Here is a tiny trained network, its code and every weight. The questions are about switching its units off for an input and a target symbol, where a switched-off unit gives its printed mean instead of its output.

import numpy as np


def w(rows, s, z=0):
    codes = np.array(rows[::2]) - 128.0
    scale = np.full(codes.shape[1], s)
    scale[-1] = z or s
    return codes * scale


def f(y):
    return y / 2 * (1 + np.tanh(0.7978845608 * (y + 0.044715 * y**3)))


def softmax(a):
    e = np.exp(a - a.max(-1, keepdims=True))
    return e / e.sum(-1, keepdims=True)


def log_softmax(a):
    a = a - a.max(-1, keepdims=True)
    return a - np.log(np.exp(a).sum(-1, keepdims=True))


def net(x, mask):
    ids = ['αγδεζηθλμξτφψω'.index(c) for c in x.split()]
    T = len(ids)
    res = E[ids] + P[:T]
    q, k, v = (res @ M[0].T for M in (Q, K, V))
    z = softmax(np.where(np.tri(T) > 0, q @ k.T / 3**0.5, -1e9)) @ v
    res = res + np.where(mask[0], z, O[0][:, -1]) @ O[0][:, :-1]
    y = f(res @ A[0][:, :-1].T + A[0][:, -1])
    res = res + np.where(mask[1:9], y, B[0][:, -1]) @ B[0][:, :-1]
    return log_softmax(res[-1] @ U[:, :-1].T + U[:, -1])


Q, K, V, O, A, B = {}, {}, {}, {}, {}, {}
E = w([
[71,45,108],'α',
[127,171,180],'γ',
[198,109,115],'δ',
[196,111,114],'ε',
[196,112,113],'ζ',
[123,183,119],'η',
[208,110,113],'θ',
[101,158,60],'λ',
[248,24,98],'μ',
[189,112,113],'ξ',
[220,109,112],'τ',
[90,70,172],'φ',
[86,108,76],'ψ',
[118,125,218],'ω',
],0.017)
P = w([
[254,44,129],'0',
[235,69,131],'1',
[215,84,133],'2',
[187,93,131],'3',
[164,106,129],'4',
[177,92,135],'5',
],0.0045)
Q[0] = w([
[105,150,71],'H0',
[88,253,133],'H0',
[39,140,157],'H0',
],0.043)
K[0] = w([
[156,120,77],'H0',
[255,133,104],'H0',
[180,68,129],'H0',
],0.04)
V[0] = w([
[194,108,106],'H0',
[154,247,13],'H0',
[22,1,48],'H0',
],0.0088)
O[0] = w([
[227,97,75,251],'H0',
[86,211,66,119],'H0',
[2,80,105,116],'H0',
],0.011,0.0033)
A[0] = w([
[163,156,197,120],'N0',
[166,60,175,82],'N1',
[107,85,4,132],'N2',
[150,216,195,254],'N3',
[145,115,58,193],'N4',
[152,164,7,69],'N5',
[56,180,116,131],'N6',
[130,126,121,195],'N7',
],0.017,0.007)
B[0] = w([
[208,95,157,193],'N0',
[99,82,160,214],'N1',
[176,190,205,237],'N2',
[158,147,73,230],'N3',
[135,160,67,231],'N4',
[8,50,140,254],'N5',
[169,102,80,165],'N6',
[125,153,115,157],'N7',
],0.019,0.014)
U = w([
[91,115,236,63],'α',
[207,117,103,42],'γ',
[119,73,134,79],'δ',
[114,76,139,90],'ε',
[112,71,140,71],'ζ',
[123,113,24,183],'η',
[110,58,131,68],'θ',
[2,132,153,156],'λ',
[110,90,161,240],'μ',
[113,82,142,138],'ξ',
[109,45,122,79],'τ',
[63,33,178,1],'φ',
[145,178,177,253],'ψ',
[155,61,178,83],'ω',
],0.0075)

Each question gives the input, a string of symbols that net reads in full, and the target symbol t.
The units are the heads (3 rows each of Q, K, V and O) and the neurons (one row each of A and B). Each row of codes is followed by its name. A weight is (code - 128) times the scale printed after its matrix; where a second scale follows, it is the last column's (O, A, B and U).
mask holds one flag per unit, heads first, then neurons. A switched-off unit (its flag False) gives its mean, the last column of its rows in O or B, instead of its output. The means were averaged over made-up inputs and are rounded, as every weight is.
A unit's drop is (log p(t) with every unit on - log p(t) with that unit switched off) / (log p(t) with every unit on - log p(t) with every unit switched off).
The circuit of an input: a set's keep is (log p(t) with only the set's units on - log p(t) with every unit switched off) / (log p(t) with every unit on - log p(t) with every unit switched off). Starting from all 9 units, units are removed one at a time, each time the one whose removal leaves the highest keep (on an exact tie, the one counted first), for as long as the keep stays at least 0.8.
circuit, biggest first: the units of the circuit, biggest drop first
most important unit: the unit with the biggest drop
k most important neurons: the k neurons with the biggest drops, biggest first
input δ η ψ ζ η ε, target η: most important unit : H0
input η η φ ω, target ω: 4 most important neurons : [N0, N5, N1, N4]
input λ φ γ η γ, target γ: circuit, biggest first : [H0, N3, N0]
input η η η γ ε θ, target γ: circuit, biggest first : [H0, N5]
input τ λ λ η, target η: 4 most important neurons : [N2, N3, N1, N4]
input λ η ω ψ λ ε, target λ: circuit, biggest first : [H0, N0]
input θ ω μ, target ω: circuit, biggest first : [N5, H0, N1]
input η α η ζ, target η: circuit, biggest first : [H0, N2, N1]
input ε ψ γ, target γ: circuit, biggest first : [N5, H0]
input λ γ ξ, target γ: 2 most important neurons : [N5, N0]
input τ γ ω λ, target λ: 4 most important neurons : [N5, N0, N3, N6]
input η ψ ε, target ψ: circuit, biggest first : [H0, N5, N2]
input γ τ λ δ, target λ: circuit, biggest first : [H0, N5, N0]
input θ ψ ψ τ δ, target ψ: most important unit : H0
input θ α φ τ, target φ: circuit, biggest first : [H0, N1]
input η ω λ ξ, target λ: circuit, biggest first : [H0, N0, N5]
input η μ η ω τ, target ω: 2 most important neurons : [N1, N5]
input δ λ ξ, target λ: circuit, biggest first : [H0, N5, N0]
input η ψ η ξ, target η: 2 most important neurons : [N2, N1]
input ω ξ τ η η η, target η: 2 most important neurons : [N2, N3]
input ω ε ψ φ θ, target φ: 2 most important neurons : [N1, N2]
input γ λ ξ α θ, target α: 3 most important neurons : [N2, N5, N3]
